Below is a small trained network, with its code and all its weights. Each question gives an input and a target symbol and asks what happens when units are switched off, that is, made to give their printed mean instead of their output.

import numpy as np


def w(rows, s, z=0):
    codes = np.array(rows[::2]) - 128.0
    scale = np.full(codes.shape[1], s)
    scale[-1] = z or s
    return codes * scale


def f(y):
    return y / 2 * (1 + np.tanh(0.7978845608 * (y + 0.044715 * y**3)))


def softmax(a):
    e = np.exp(a - a.max(-1, keepdims=True))
    return e / e.sum(-1, keepdims=True)


def log_softmax(a):
    a = a - a.max(-1, keepdims=True)
    return a - np.log(np.exp(a).sum(-1, keepdims=True))


def net(x, mask):
    ids = ['ΔΘΛΨαβγεζημσφω'.index(c) for c in x.split()]
    T = len(ids)
    res = E[ids] + P[:T]
    u = 0
    for l in range(2):
        q, k, v = (res @ M[l].T for M in (Q, K, V))
        z = softmax(np.where(np.tri(T) > 0, q @ k.T / 2**0.5, -1e9)) @ v
        res = res + np.where(mask[u], z, O[l][:, -1]) @ O[l][:, :-1]
        u += 1
        y = f(res @ A[l][:, :-1].T + A[l][:, -1])
        res = res + np.where(mask[u : u + 8], y, B[l][:, -1]) @ B[l][:, :-1]
        u += 8
    return log_softmax(res[-1] @ U[:, :-1].T + U[:, -1])


Q, K, V, O, A, B = {}, {}, {}, {}, {}, {}
E = w([
[148,181,118,145,56,136,137,135],'Δ',
[90,143,163,204,117,147,189,100],'Θ',
[112,108,143,147,85,146,181,105],'Λ',
[88,128,133,136,93,149,159,84],'Ψ',
[149,106,129,140,26,102,99,86],'α',
[165,92,166,142,34,90,129,154],'β',
[149,148,197,140,84,19,118,174],'γ',
[103,69,109,83,88,188,176,71],'ε',
[125,126,163,176,70,179,182,184],'ζ',
[13,182,191,133,193,158,183,142],'η',
[137,169,146,134,45,104,97,173],'μ',
[57,87,208,194,189,249,199,88],'σ',
[112,70,225,145,157,148,137,131],'φ',
[155,141,151,104,200,97,126,75],'ω',
],0.018)
P = w([
[170,203,181,2,88,93,182,96],'0',
[122,205,201,106,134,121,196,58],'1',
[129,171,187,93,106,120,148,47],'2',
[129,95,178,75,110,121,212,98],'3',
[137,166,182,183,141,119,194,124],'4',
[140,140,146,148,95,88,134,119],'5',
[140,115,136,136,89,77,137,149],'6',
[126,134,127,170,122,81,136,140],'7',
[104,118,130,199,147,82,171,166],'8',
[119,110,68,90,54,33,9,133],'9',
[96,63,71,109,75,35,65,150],'10',
[56,71,95,186,149,55,115,156],'11',
[76,116,50,160,122,43,63,175],'12',
[65,91,33,143,125,45,66,184],'13',
],0.0081)
Q[0] = w([
[146,193,199,71,129,142,116,116],'0.h0',
[82,116,173,162,28,1,231,73],'0.h0',
],0.012)
K[0] = w([
[202,155,162,98,132,177,150,118],'0.h0',
[54,41,1,184,234,116,16,233],'0.h0',
],0.0085)
V[0] = w([
[186,21,166,137,154,71,187,49],'0.h0',
[233,150,144,77,255,226,78,160],'0.h0',
],0.0089)
O[0] = w([
[204,97,138,149,163,254,151,81,241],'0.h0',
[26,87,153,213,88,41,123,45,3],'0.h0',
],0.009,0.0064)
A[0] = w([
[108,195,190,59,120,188,139,110,230],'0.n0',
[159,50,27,186,166,169,112,85,160],'0.n1',
[189,172,118,158,132,180,142,127,61],'0.n2',
[174,139,89,111,112,136,99,76,253],'0.n3',
[156,183,188,2,113,162,200,101,129],'0.n4',
[198,132,141,180,151,50,96,153,148],'0.n5',
[194,56,109,121,118,101,166,126,107],'0.n6',
[74,162,130,146,22,172,160,168,74],'0.n7',
],0.0089,0.005)
B[0] = w([
[185,101,121,143,83,138,152,165,237],'0.n0',
[106,172,149,40,92,156,145,163,179],'0.n1',
[118,111,73,48,67,52,47,88,179],'0.n2',
[82,117,155,149,178,142,255,142,193],'0.n3',
[120,150,129,222,132,73,88,110,247],'0.n4',
[91,113,110,98,113,228,190,87,147],'0.n5',
[103,204,114,122,142,130,88,119,160],'0.n6',
[78,124,236,119,240,163,181,119,146],'0.n7',
],0.0096,0.012)
Q[1] = w([
[125,100,25,118,195,10,32,22],'1.h0',
[133,186,61,164,49,125,176,219],'1.h0',
],0.013)
K[1] = w([
[119,181,175,175,8,92,175,110],'1.h0',
[89,115,109,95,140,160,130,197],'1.h0',
],0.016)
V[1] = w([
[55,184,24,151,83,165,186,137],'1.h0',
[105,78,187,171,84,254,3,200],'1.h0',
],0.0089)
O[1] = w([
[159,175,245,147,72,53,76,67,1],'1.h0',
[139,53,170,121,134,127,163,75,49],'1.h0',
],0.013,0.0041)
A[1] = w([
[124,158,86,123,140,9,96,106,45],'1.n0',
[153,165,191,141,129,131,52,80,93],'1.n1',
[152,150,133,123,142,135,188,83,222],'1.n2',
[98,139,85,71,65,102,185,136,251],'1.n3',
[73,113,108,113,137,183,152,142,10],'1.n4',
[120,151,84,120,84,186,98,200,83],'1.n5',
[59,99,114,131,28,183,97,204,254],'1.n6',
[196,114,171,110,135,93,139,155,182],'1.n7',
],0.012,0.0028)
B[1] = w([
[158,20,117,140,130,250,104,63,136],'1.n0',
[172,107,135,135,156,106,221,75,145],'1.n1',
[49,121,32,123,142,116,108,141,203],'1.n2',
[162,100,214,166,151,194,115,160,201],'1.n3',
[208,92,201,93,110,31,96,122,219],'1.n4',
[92,94,140,61,96,176,108,75,248],'1.n5',
[114,170,31,187,199,77,170,136,217],'1.n6',
[54,143,88,158,86,182,157,141,179],'1.n7',
],0.011,0.012)
U = w([
[119,177,214,42,98,142,136,127,202],'Δ',
[123,156,130,137,116,121,98,111,32],'Θ',
[119,153,118,138,108,120,94,116,28],'Λ',
[118,159,129,130,104,116,108,110,28],'Ψ',
[139,147,151,162,128,159,59,114,77],'α',
[137,150,103,105,50,106,99,157,22],'β',
[131,164,115,59,57,119,156,160,243],'γ',
[164,191,134,105,79,103,178,88,62],'ε',
[130,147,76,199,149,154,159,141,246],'ζ',
[101,169,216,196,158,122,85,151,189],'η',
[119,172,141,126,60,101,141,212,53],'μ',
[16,112,142,129,101,137,122,84,3],'σ',
[155,110,122,134,140,97,115,139,58],'φ',
[133,216,116,96,254,169,123,73,169],'ω',
],0.0062,0.0042)

Each question gives the input, a string of symbols that net reads in full, and the target symbol t.
The units are the heads (2 rows each of Q, K, V and O) and the neurons (one row each of A and B). Each row of codes is followed by its name. A weight is (code - 128) times the scale printed after its matrix; where a second scale follows, it is the last column's (O, A, B and U).
mask holds one flag per unit, layer by layer, with each layer's heads first. A switched-off unit (its flag False) gives its mean, the last column of its rows in O or B, instead of its output. The means were averaged over made-up inputs and are rounded, as every weight is.
A unit's drop is (log p(t) with every unit on - log p(t) with that unit switched off) / (log p(t) with every unit on - log p(t) with every unit switched off).
The circuit of an input: a set's keep is (log p(t) with only the set's units on - log p(t) with every unit switched off) / (log p(t) with every unit on - log p(t) with every unit switched off). Starting from the 12 units with the biggest drops (on a tie, the unit counted first), units are removed one at a time, each time the one whose removal leaves the highest keep (on an exact tie, the one counted first), for as long as the keep stays at least 0.8.
circuit, biggest first: the units of the circuit, biggest drop first
most important unit: the unit with the biggest drop
top k neurons: the k neurons with the biggest drops, biggest first
k most important neurons of layer l: the k neurons of layer l with the biggest drops, biggest first
input β Θ ω ε α Λ γ Λ ω ε ε Ψ, target ε: top 2 neurons : 0.n2, 1.n1
input ζ Ψ ω η ω ζ ε α ω α ω, target Δ: most important unit : 1.h0
input σ ω Θ ω α γ, target ω: circuit, biggest first : 0.n5, 1.h0, 1.n6, 1.n5
input ζ α ω, target ζ: 3 most important neurons of layer 0 : 0.n4, 0.n1, 0.n7
input φ β φ μ, target φ: 2 most important neurons of layer 1 : 1.n4, 1.n7
input ω σ φ ε ω μ ε ε γ, target ε: circuit, biggest first : 1.h0, 1.n1, 0.n3
input ζ Λ ε ω ω ε, target ω: top 3 neurons : 1.n6, 1.n5, 0.n1
input Λ Ψ ε Λ μ γ ω Ψ β Λ β ε α, target ε: circuit, biggest first : 1.h0, 1.n1
input φ Ψ ω γ, target ζ: circuit, biggest first : 1.n6, 1.h0
input ω Λ ε ω β ε Λ β, target ε: circuit, biggest first : 0.h0, 1.h0, 0.n1, 1.n1
input φ η Ψ α φ ζ, target φ: top 2 neurons : 1.n4, 0.n3
input ω φ ζ Θ Δ ζ γ ε σ ε ω Δ, target ω: top 2 neurons : 0.n4, 1.n6
input ε β Δ ω Δ, target ω: circuit, biggest first : 1.h0, 1.n6, 1.n5
input α φ γ φ γ Λ, target φ: circuit, biggest first : 1.h0, 1.n4, 0.n3
input ε ω σ ε, target ω: 3 most important neurons of layer 0 : 0.n1, 0.n0, 0.n6
input φ Λ γ ε ε α, target ε: circuit, biggest first : 1.h0, 1.n1, 0.n1
input γ ε Ψ Θ Θ ε ζ ε ω Θ, target ω: top 2 neurons : 1.n6, 0.n4
input ζ γ ε γ φ ω γ γ β η ζ ω Ψ, target ω: circuit, biggest first : 1.n6, 0.n4, 1.h0, 1.n5
input α ζ ζ Ψ, target ζ: circuit, biggest first : 0.n4, 1.n5, 1.n4
input Δ γ φ ε, target φ: top 2 neurons : 1.n4, 0.n4
input α φ σ σ Λ ω γ μ α ζ σ Ψ, target σ: circuit, biggest first : 1.h0, 1.n2
input ω α ε σ, target σ: 2 most important neurons of layer 0 : 0.n7, 0.n0
input γ α ζ α, target ζ: top neuron : 0.n3
input β η α ε ω ω ε Δ ε ε α Δ, target ε: circuit, biggest first : 1.h0, 1.n1
input ω Δ Δ α ω ζ, target ω: circuit, biggest first : 1.n6, 1.h0, 1.n5
input α β ω ω γ Ψ β ω ε φ γ, target φ: top 2 neurons : 0.n4, 0.n5
input ω μ ζ φ γ η ζ ω φ, target ω: circuit, biggest first : 1.h0, 1.n6, 1.n5
input ε ω Θ β Δ μ ε φ Θ α, target φ: top 2 neurons : 0.n4, 0.n3
input ζ ω ω γ ω Θ μ, target ω: circuit, biggest first : 1.n6, 1.h0, 1.n5
input Θ Δ η ω ω Ψ Δ ω Θ ω ζ, target ω: 2 most important neurons of layer 0 : 0.n3, 0.n0
